Here is a tiny trained network, its code and every weight. The questions are about switching its units off for an input and a target symbol, where a switched-off unit gives its printed mean instead of its output.

import numpy as np


def w(rows, s, z=0):
    codes = np.array(rows[::2]) - 128.0
    scale = np.full(codes.shape[1], s)
    scale[-1] = z or s
    return codes * scale


def norm(h):
    return h / np.sqrt((h * h).mean(-1, keepdims=True) + 1e-5)


def f(y):
    return y / 2 * (1 + np.tanh(0.7978845608 * (y + 0.044715 * y**3)))


def softmax(a):
    e = np.exp(a - a.max(-1, keepdims=True))
    return e / e.sum(-1, keepdims=True)


def log_softmax(a):
    a = a - a.max(-1, keepdims=True)
    return a - np.log(np.exp(a).sum(-1, keepdims=True))


def net(x, mask):
    ids = ['ΓΘΛζτφ'.index(c) for c in x.split()]
    T = len(ids)
    res = E[ids] + P[:T]
    r = norm(res)
    for j in range(3):
        rows = slice(3 * j, 3 * j + 3)
        q, k, v = (r @ M[0][rows].T for M in (Q, K, V))
        z = softmax(np.where(np.tri(T) > 0, q @ k.T / 3**0.5, -1e9)) @ v
        o = O[0][rows]
        res = res + np.where(mask[j], z, o[:, -1]) @ o[:, :-1]
    y = f(norm(res) @ A[0][:, :-1].T + A[0][:, -1])
    res = res + np.where(mask[3:15], y, B[0][:, -1]) @ B[0][:, :-1]
    return log_softmax(norm(res)[-1] @ U[:, :-1].T + U[:, -1])


Q, K, V, O, A, B = {}, {}, {}, {}, {}, {}
E = w([
[165,137,161,104,202,145,65,66,90,125,105,165],'Γ',
[160,252,142,97,76,88,99,150,177,53,178,104],'Θ',
[60,113,143,103,169,153,214,93,129,75,149,89],'Λ',
[74,158,104,172,192,93,123,220,127,169,77,137],'ζ',
[165,108,66,69,145,139,152,165,129,61,110,174],'τ',
[128,146,106,109,108,117,156,186,59,149,138,83],'φ',
],0.02)
P = w([
[167,150,248,140,241,174,137,192,81,138,113,65],'0',
[125,95,197,77,167,172,121,204,158,179,151,83],'1',
[136,99,93,222,155,78,103,90,52,118,214,154],'2',
[100,120,146,106,105,146,117,112,76,100,55,119],'3',
[242,43,112,135,197,127,113,155,158,197,207,69],'4',
[67,196,102,127,110,160,100,71,76,111,103,176],'5',
[180,80,205,109,145,52,201,133,77,122,138,131],'6',
[150,156,14,159,163,202,69,76,151,180,152,40],'7',
[130,132,207,87,160,107,196,131,69,77,122,176],'8',
],0.011)
Q[0] = w([
[121,118,158,125,71,177,95,136,126,129,81,112],'head 0',
[130,162,88,93,184,176,157,144,162,98,94,102],'head 0',
[131,162,174,89,145,119,147,143,91,121,100,135],'head 0',
[199,106,141,65,182,170,114,154,74,138,77,86],'head 1',
[111,129,168,134,129,135,112,167,222,135,131,59],'head 1',
[141,150,60,176,146,151,111,143,80,152,105,103],'head 1',
[166,93,207,57,152,110,134,188,151,151,141,96],'head 2',
[131,151,182,93,123,10,159,128,38,76,126,184],'head 2',
[104,187,135,122,110,190,113,128,116,107,87,130],'head 2',
],0.013)
K[0] = w([
[168,29,136,171,172,107,121,150,117,139,187,109],'head 0',
[193,143,153,169,120,47,160,112,167,109,142,110],'head 0',
[166,183,69,146,173,146,111,121,158,125,168,65],'head 0',
[88,191,161,123,52,87,101,97,130,68,108,164],'head 1',
[122,110,158,125,154,134,190,129,36,122,48,190],'head 1',
[143,109,210,88,76,64,145,149,180,110,162,160],'head 1',
[87,187,101,183,103,168,78,124,87,41,87,114],'head 2',
[114,166,1,125,139,198,90,82,182,187,164,99],'head 2',
[191,106,131,205,140,32,140,114,143,115,195,131],'head 2',
],0.011)
V[0] = w([
[107,8,95,131,171,149,150,135,52,99,112,127],'head 0',
[169,110,131,89,78,157,116,101,115,128,137,158],'head 0',
[129,130,117,133,139,166,156,153,111,166,106,163],'head 0',
[81,98,120,109,141,137,123,121,105,167,128,160],'head 1',
[129,155,121,95,97,116,95,120,97,145,132,157],'head 1',
[114,136,189,152,109,107,108,140,170,126,116,136],'head 1',
[101,128,74,77,64,88,130,184,141,114,95,114],'head 2',
[170,131,115,183,194,136,107,161,140,128,78,188],'head 2',
[123,108,134,134,113,118,130,152,96,186,121,126],'head 2',
],0.011)
O[0] = w([
[140,103,179,99,152,115,112,149,123,176,251,177,1],'head 0',
[84,121,134,143,126,110,87,144,126,85,143,108,58],'head 0',
[101,127,156,140,162,167,154,158,112,100,202,181,81],'head 0',
[195,175,93,203,193,169,178,157,168,118,122,136,39],'head 1',
[81,102,141,170,111,109,124,103,119,66,130,109,126],'head 1',
[109,96,125,96,124,173,95,112,142,112,74,160,121],'head 1',
[94,136,134,80,78,201,134,133,96,109,92,150,124],'head 2',
[141,87,109,183,173,175,165,149,69,122,125,117,164],'head 2',
[154,154,183,216,61,167,147,147,173,121,133,142,118],'head 2',
],0.011,0.0068)
A[0] = w([
[122,86,171,98,132,128,106,141,99,177,164,174,131],'neuron 0',
[134,144,134,112,110,111,144,90,143,76,123,19,108],'neuron 1',
[131,154,234,145,98,109,105,196,188,62,182,177,135],'neuron 2',
[100,142,126,54,158,57,107,95,173,161,137,120,100],'neuron 3',
[90,148,90,172,102,105,103,182,137,178,92,123,23],'neuron 4',
[106,170,136,87,95,93,108,166,105,145,57,63,251],'neuron 5',
[112,11,105,132,128,147,71,86,130,104,90,180,5],'neuron 6',
[116,119,89,88,111,132,71,86,177,62,122,163,24],'neuron 7',
[131,106,57,122,69,123,129,88,116,114,144,110,196],'neuron 8',
[160,172,230,147,159,140,134,162,141,134,202,149,146],'neuron 9',
[47,41,131,86,120,113,120,143,90,158,159,153,21],'neuron 10',
[68,116,183,119,162,141,95,77,128,132,65,87,137],'neuron 11',
],0.012,0.0028)
B[0] = w([
[114,75,168,97,162,135,156,74,108,180,123,102,176],'neuron 0',
[94,152,169,100,91,182,148,153,120,156,129,196,204],'neuron 1',
[77,253,160,184,53,171,58,152,116,109,184,112,168],'neuron 2',
[128,147,148,153,160,150,187,96,135,191,101,200,162],'neuron 3',
[166,86,174,117,164,72,113,88,140,125,177,73,148],'neuron 4',
[108,80,142,183,155,113,106,140,101,111,198,85,254],'neuron 5',
[140,179,154,88,138,52,152,58,161,114,134,180,158],'neuron 6',
[99,73,111,104,106,63,169,122,161,87,118,216,161],'neuron 7',
[144,58,75,110,121,185,85,51,104,155,124,136,174],'neuron 8',
[97,150,82,147,14,104,108,123,173,63,56,106,223],'neuron 9',
[170,117,188,81,123,177,70,158,34,118,142,102,154],'neuron 10',
[238,189,136,183,163,146,169,187,185,166,184,150,199],'neuron 11',
],0.011,0.014)
U = w([
[161,173,205,69,171,73,186,118,147,201,97,221,177],'Γ',
[136,206,190,108,73,120,73,204,183,43,89,131,177],'Θ',
[137,116,140,206,158,241,239,176,106,151,48,219,5],'Λ',
[144,95,141,174,230,21,128,180,153,58,156,91,134],'ζ',
[55,87,46,42,138,80,122,151,114,87,5,185,96],'τ',
[55,101,149,50,219,177,71,189,4,116,111,157,190],'φ',
],0.0048,0.0019)

Each question gives the input, a string of symbols that net reads in full, and the target symbol t.
The units are the heads (3 rows each of Q, K, V and O) and the neurons (one row each of A and B). Each row of codes is followed by its name. A weight is (code - 128) times the scale printed after its matrix; where a second scale follows, it is the last column's (O, A, B and U).
mask holds one flag per unit, heads first, then neurons. A switched-off unit (its flag False) gives its mean, the last column of its rows in O or B, instead of its output. The means were averaged over made-up inputs and are rounded, as every weight is.
A unit's drop is (log p(t) with every unit on - log p(t) with that unit switched off) / (log p(t) with every unit on - log p(t) with every unit switched off).
The circuit of an input: a set's keep is (log p(t) with only the set's units on - log p(t) with every unit switched off) / (log p(t) with every unit on - log p(t) with every unit switched off). Starting from the 12 units with the biggest drops (on a tie, the unit counted first), units are removed one at a time, each time the one whose removal leaves the highest keep (on an exact tie, the one counted first), for as long as the keep stays at least 0.8.
circuit, biggest first: the units of the circuit, biggest drop first
most important unit: the unit with the biggest drop
top k neurons: the k neurons with the biggest drops, biggest first
which heads matter: for each layer, one digit per head in row order, 1 if its drop is at least 0.15 and else 0, layers parted by /
input φ Λ ζ Λ ζ Γ φ Λ φ, target Γ: circuit, biggest first -> (head 2; neuron 3)
input τ φ Λ Λ, target Γ: circuit, biggest first -> (head 2; neuron 3)
input ζ Θ ζ Γ τ Λ φ Λ Θ, target Γ: circuit, biggest first -> (head 2; neuron 3)
input φ φ φ τ Γ Θ φ Λ Γ, target Γ: circuit, biggest first -> (neuron 3; head 2)
input φ ζ ζ τ τ τ, target φ: most important unit -> head 0
input φ τ Λ φ φ φ Γ, target Θ: which heads matter -> 000
input ζ ζ φ τ φ Λ τ, target Γ: circuit, biggest first -> (head 2; neuron 3)
input φ τ Γ ζ φ φ Λ τ τ, target φ: circuit, biggest first -> (head 2; head 0)
input ζ Λ ζ ζ Γ φ, target ζ: which heads matter -> 001
input Λ φ Γ, target Θ: circuit, biggest first -> (head 2; neuron 9; head 0)
input ζ φ ζ τ Γ, target φ: which heads matter -> 101
input Γ τ Θ ζ, target ζ: top 4 neurons -> (neuron 5; neuron 11; neuron 4; neuron 9)
input ζ τ Λ Γ Γ, target ζ: which heads matter -> 111
input ζ Γ ζ Γ, target Λ: which heads matter -> 011
input Λ Λ ζ ζ ζ, target Λ: which heads matter -> 111
input Γ φ Λ ζ τ ζ, target φ: most important unit -> head 0
input ζ φ φ, target Θ: which heads matter -> 101
input Γ φ Θ Λ φ ζ φ φ ζ, target ζ: top 2 neurons -> (neuron 5; neuron 4)
input ζ φ φ Θ τ, target τ: which heads matter -> 100
input τ Θ ζ Γ τ Θ Γ, target τ: circuit, biggest first -> (head 0)
input φ Γ Λ τ ζ, target φ: circuit, biggest first -> (head 0; head 2)
